a = 6,14,0,-40,-11,1,11,-20
a[0]	6
a[6]	11
a[-1]	-20
a[-6]	0

A =
[[161  85 140 115]
 [187   6  54 140]
 [198  97 166 153]
 [104 155 160 182]
 [124  36 136 134]
 [121 112  90 181]
 [162 175 202 106]
 [115  82 150 109]]
A[0,0] -> 161
A[1,2] -> 54
A[:, 1] -> [85, 6, 97, 155, 36, 112, 175, 82]
A[2,3] -> 153
A[:, 0] -> [161, 187, 198, 104, 124, 121, 162, 115]
A[4,2] -> 136
A[7,0] -> 115
A[7,2] -> 150
A[0,1] -> 85
A[5,0] -> 121
A[4,3] -> 134
A[4,1] -> 36
A[2,2] -> 166

X = 2,13,6,13,4,49
X[-6] = 2
X[-2] = 4

M = -9	-13	15	-1	-2	14	-6	7	7	48	-22	-23	20	-6
M[0] = -9
M[4] = -2
M[10] = -22
M[3] = -1

B =
[[7 6 6 1 4 4]
 [7 6 6 0 5 3]
 [7 6 6 0 5 3]
 [7 6 6 1 5 3]
 [6 5 6 4 5 5]
 [6 5 6 3 4 4]
 [6 6 6 4 5 5]]
B[-7][0] = 7
B[0][-5] = 6
B[0][4] = 4
B[-4][-3] = 1
B[-4][-2] = 5
B[2][0] = 7
B[-1] = [6, 6, 6, 4, 5, 5]
B[2] = [7, 6, 6, 0, 5, 3]
B[4][3] = 4
B[4] = [6, 5, 6, 4, 5, 5]
B[-5][5] = 3
B[4][-1] = 5
B[:, 1] = [6, 6, 6, 6, 5, 5, 6]
B[-2][2] = 6
B[-6][-2] = 5

x =
2,0,-2,6,14,-6,6,-10,-9,13,5,6,14
21,9,6,2,13,7,12,-18,-11,-5,17,-1,-9
-13,-20,26,-19,-1,-9,-10,15,18,27,-20,-6,11
18,7,11,-3,16,8,12,-20,-13,-1,21,-4,18
-8,5,-8,0,-5,12,2,-3,30,15,1,-2,-11
-9,-8,-6,-6,-8,-5,-5,15,-2,4,-6,2,23
3,-6,-5,1,-3,-8,4,17,-16,-17,-7,5,8
8,14,15,-25,-5,7,-3,17,9,-7,10,5,6
-10,-19,36,-24,-25,-13,-34,4,-49,-7,-17,-8,26
5,6,5,-2,7,10,14,-11,18,3,6,-5,-16
-8,-7,-11,-6,2,-14,14,11,-6,-1,-7,8,3
-5,-3,-20,-13,-1,-21,16,45,8,-9,-14,21,-12
x[0, 0]	2
x[-5]	[8, 14, 15, -25, -5, 7, -3, 17, 9, -7, 10, 5, 6]
x[-10]	[-13, -20, 26, -19, -1, -9, -10, 15, 18, 27, -20, -6, 11]
x[9]	[5, 6, 5, -2, 7, 10, 14, -11, 18, 3, 6, -5, -16]
x[-2, -7]	14
x[:, 9]	[13, -5, 27, -1, 15, 4, -17, -7, -7, 3, -1, -9]
x[-7, 12]	23
x[-5, 4]	-5
x[-3, 6]	14
x[-8, -6]	-3
x[7, 6]	-3
x[5, -6]	15
x[6, 12]	8
x[0, 5]	-6
x[11, 2]	-20
x[5, 3]	-6
x[11, 9]	-9
x[0]	[2, 0, -2, 6, 14, -6, 6, -10, -9, 13, 5, 6, 14]
x[1, -8]	7
x[-4]	[-10, -19, 36, -24, -25, -13, -34, 4, -49, -7, -17, -8, 26]
x[-11, 8]	-11
x[1]	[21, 9, 6, 2, 13, 7, 12, -18, -11, -5, 17, -1, -9]
x[-8, 2]	-8
x[:, 1]	[0, 9, -20, 7, 5, -8, -6, 14, -19, 6, -7, -3]
x[5, 4]	-8
x[-3, 0]	5
x[-10, -10]	-19
x[-3, -5]	18
x[-3, 9]	3
x[-4, 6]	-34
x[10, -5]	-6
x[-1, -8]	-21
x[:, 3]	[6, 2, -19, -3, 0, -6, 1, -25, -24, -2, -6, -13]
x[11, 6]	16

m = ((728, 871, 598, 218, 779), (297, 376, 358, 600, 390), (675, 824, 844, 357, 712))
m[0, 0] = 728
m[1, -2] = 600
m[:, -5] = [728, 297, 675]
m[0] = [728, 871, 598, 218, 779]
m[-1, -4] = 824
m[2, -5] = 675
m[:, -3] = [598, 358, 844]
m[:, -1] = [779, 390, 712]
